Below is a small trained network, with its code and all its weights. Each question gives an input and a class and asks what happens when units are switched off, that is, made to give their printed mean instead of their output.

import numpy as np


def w(rows, s, z=0):
    codes = np.array(rows[::2]) - 128.0
    scale = np.full(codes.shape[1], s)
    scale[-1] = z or s
    return codes * scale


def norm(h):
    return h / np.sqrt((h * h).mean(-1, keepdims=True) + 1e-5)


def f(y):
    return y / 2 * (1 + np.tanh(0.7978845608 * (y + 0.044715 * y**3)))


def log_softmax(a):
    a = a - a.max(-1, keepdims=True)
    return a - np.log(np.exp(a).sum(-1, keepdims=True))


def net(x, mask):
    res = np.array(x, float).reshape(1, 7) / 4 @ E
    u = 0
    for l in range(3):
        y = f(norm(res) @ A[l][:, :-1].T + A[l][:, -1])
        res = res + np.where(mask[u : u + 5], y, B[l][:, -1]) @ B[l][:, :-1]
        u += 5
    return log_softmax(norm(res)[-1] @ U[:, :-1].T + U[:, -1])


A, B = {}, {}
E = w([
[115,229,157,114,90,150,210,160],'x0',
[129,128,134,125,127,127,126,128],'x1',
[128,127,127,128,128,128,129,128],'x2',
[128,129,131,127,129,127,128,127],'x3',
[125,127,134,128,128,128,129,126],'x4',
[248,133,125,88,88,165,197,65],'x5',
[151,129,116,215,190,85,178,103],'x6',
],0.0013)
A[0] = w([
[212,94,64,59,109,146,81,39,255],'L0N0',
[62,46,194,123,144,103,48,164,17],'L0N1',
[159,211,254,145,69,120,246,137,85],'L0N2',
[54,179,148,49,97,216,86,197,25],'L0N3',
[48,20,131,121,201,32,17,162,56],'L0N4',
],0.0019,0.00058)
B[0] = w([
[189,62,199,110,123,138,130,147,209],'L0N0',
[110,202,70,107,92,188,96,121,163],'L0N1',
[103,116,32,97,180,169,109,152,210],'L0N2',
[174,134,110,136,42,75,112,85,171],'L0N3',
[145,255,62,143,71,208,163,108,246],'L0N4',
],0.0022,0.0012)
A[1] = w([
[30,138,158,125,166,68,175,189,82],'L1N0',
[6,203,155,84,115,101,100,231,117],'L1N1',
[150,102,120,179,183,123,172,109,205],'L1N2',
[192,186,83,102,75,140,152,70,250],'L1N3',
[64,172,66,250,213,140,117,117,64],'L1N4',
],0.0026,0.0014)
B[1] = w([
[185,174,113,92,167,97,145,195,146],'L1N0',
[162,87,91,194,136,101,157,152,249],'L1N1',
[150,76,211,149,129,95,97,102,210],'L1N2',
[36,106,120,152,167,127,84,146,253],'L1N3',
[179,254,148,87,100,99,111,94,245],'L1N4',
],0.0029,0.0015)
A[2] = w([
[87,193,105,158,74,42,148,198,88],'L2N0',
[140,51,82,54,97,193,149,100,99],'L2N1',
[94,187,125,53,61,172,117,127,43],'L2N2',
[167,130,165,141,191,137,254,87,3],'L2N3',
[114,85,127,71,131,191,216,181,80],'L2N4',
],0.0033,0.00068)
B[2] = w([
[125,9,202,61,122,137,140,101,253],'L2N0',
[134,196,163,119,138,127,162,163,191],'L2N1',
[149,88,55,207,240,116,153,131,162],'L2N2',
[40,82,5,179,154,177,48,221,201],'L2N3',
[159,203,98,128,64,94,127,36,156],'L2N4',
],0.0029,0.0017)
U = w([
[27,132,6,181,129,219,47,179,251],'0',
[213,106,250,25,34,205,95,74,110],'1',
[153,251,178,200,156,74,53,9,85],'2',
[196,2,171,221,199,143,107,88,85],'3',
[43,11,164,49,19,71,183,186,91],'4',
[167,251,73,65,77,176,252,74,94],'5',
[137,171,189,128,230,36,218,219,125],'6',
],0.0087,0.0022)

Each question gives the input, the list of numbers given to net, and the class t.
The units are the neurons (one row each of A and B). Each row of codes is followed by its name. A weight is (code - 128) times the scale printed after its matrix; where a second scale follows, it is the last column's (A, B and U).
mask holds one flag per neuron, layer by layer. A switched-off neuron (its flag False) gives its mean, the last column of its row in B, instead of its output. The means were averaged over made-up inputs and are rounded, as every weight is.
A unit's drop is (log p(t) with every unit on - log p(t) with that unit switched off) / (log p(t) with every unit on - log p(t) with every unit switched off).
The circuit of an input: a set's keep is (log p(t) with only the set's units on - log p(t) with every unit switched off) / (log p(t) with every unit on - log p(t) with every unit switched off). Starting from the 12 units with the biggest drops (on a tie, the unit counted first), units are removed one at a time, each time the one whose removal leaves the highest keep (on an exact tie, the one counted first), for as long as the keep stays at least 0.8.
circuit, biggest first: the units of the circuit, biggest drop first
top k neurons: the k neurons with the biggest drops, biggest first
k most important neurons of layer l: the k neurons of layer l with the biggest drops, biggest first
input [1,1,-6,-2,-2,-4,-6], class 4: circuit, biggest first => (L1N1, L2N3)
input [8,7,7,-3,3,-3,-4], class 4: circuit, biggest first => (L2N0, L1N1)
input [6,3,-6,3,-4,8,8], class 0: top neuron => (L2N3)
input [-8,-3,0,-8,3,-3,2], class 2: circuit, biggest first => (L2N3, L1N4, L0N4)
input [-8,-3,-7,5,3,0,7], class 2: 2 most important neurons of layer 2 => (L2N0, L2N2)
input [1,2,-3,6,-4,-4,-5], class 4: top 4 neurons => (L2N0, L1N1, L2N3, L0N2)
input [-4,5,8,-4,5,-8,7], class 2: circuit, biggest first => (L1N4, L0N4)
input [8,6,4,2,-4,-3,-4], class 4: circuit, biggest first => (L2N0, L1N1)
input [1,-4,-7,-4,8,6,-8], class 5: 3 most important neurons of layer 2 => (L2N0, L2N1, L2N2)
input [7,5,1,-7,-3,0,-3], class 4: top 4 neurons => (L2N0, L0N4, L1N1, L0N3)
input [-6,-6,-5,-4,-8,0,6], class 2: top 3 neurons => (L1N4, L2N0, L0N4)
input [1,7,-3,-3,7,7,-8], class 5: top 2 neurons => (L2N0, L1N2)
input [1,-3,-4,3,0,-8,1], class 6: 2 most important neurons of layer 2 => (L2N3, L2N0)
input [-4,-2,4,-1,-7,0,8], class 2: top 2 neurons => (L1N4, L2N0)
input [1,8,3,-2,6,5,-3], class 5: top 2 neurons => (L2N0, L2N1)
input [5,1,-3,1,-4,5,1], class 0: top 2 neurons => (L2N3, L0N1)
input [7,-2,-5,-7,6,3,3], class 0: circuit, biggest first => (L2N3)
input [7,2,-6,-4,8,1,7], class 0: 2 most important neurons of layer 2 => (L2N3, L2N1)
input [-6,2,7,8,-7,-2,2], class 2: top 2 neurons => (L2N3, L1N4)
input [2,6,-1,-3,1,6,3], class 0: circuit, biggest first => (L2N3)
input [-7,-6,-2,1,0,5,0], class 1: top 3 neurons => (L2N2, L1N1, L0N0)
input [2,-6,-1,0,-2,7,7], class 0: 2 most important neurons of layer 2 => (L2N3, L2N0)
input [-3,7,-4,-3,-6,-7,5], class 2: top 2 neurons => (L1N4, L0N4)
input [-2,-6,6,-5,-3,1,-2], class 1: 2 most important neurons of layer 1 => (L1N4, L1N0)
input [0,5,-5,4,3,-3,3], class 2: top 3 neurons => (L1N4, L0N4, L2N1)
input [2,-2,-1,-6,-8,2,7], class 0: 2 most important neurons of layer 2 => (L2N3, L2N0)
input [-1,3,3,4,-4,-3,8], class 2: circuit, biggest first => (L1N4)
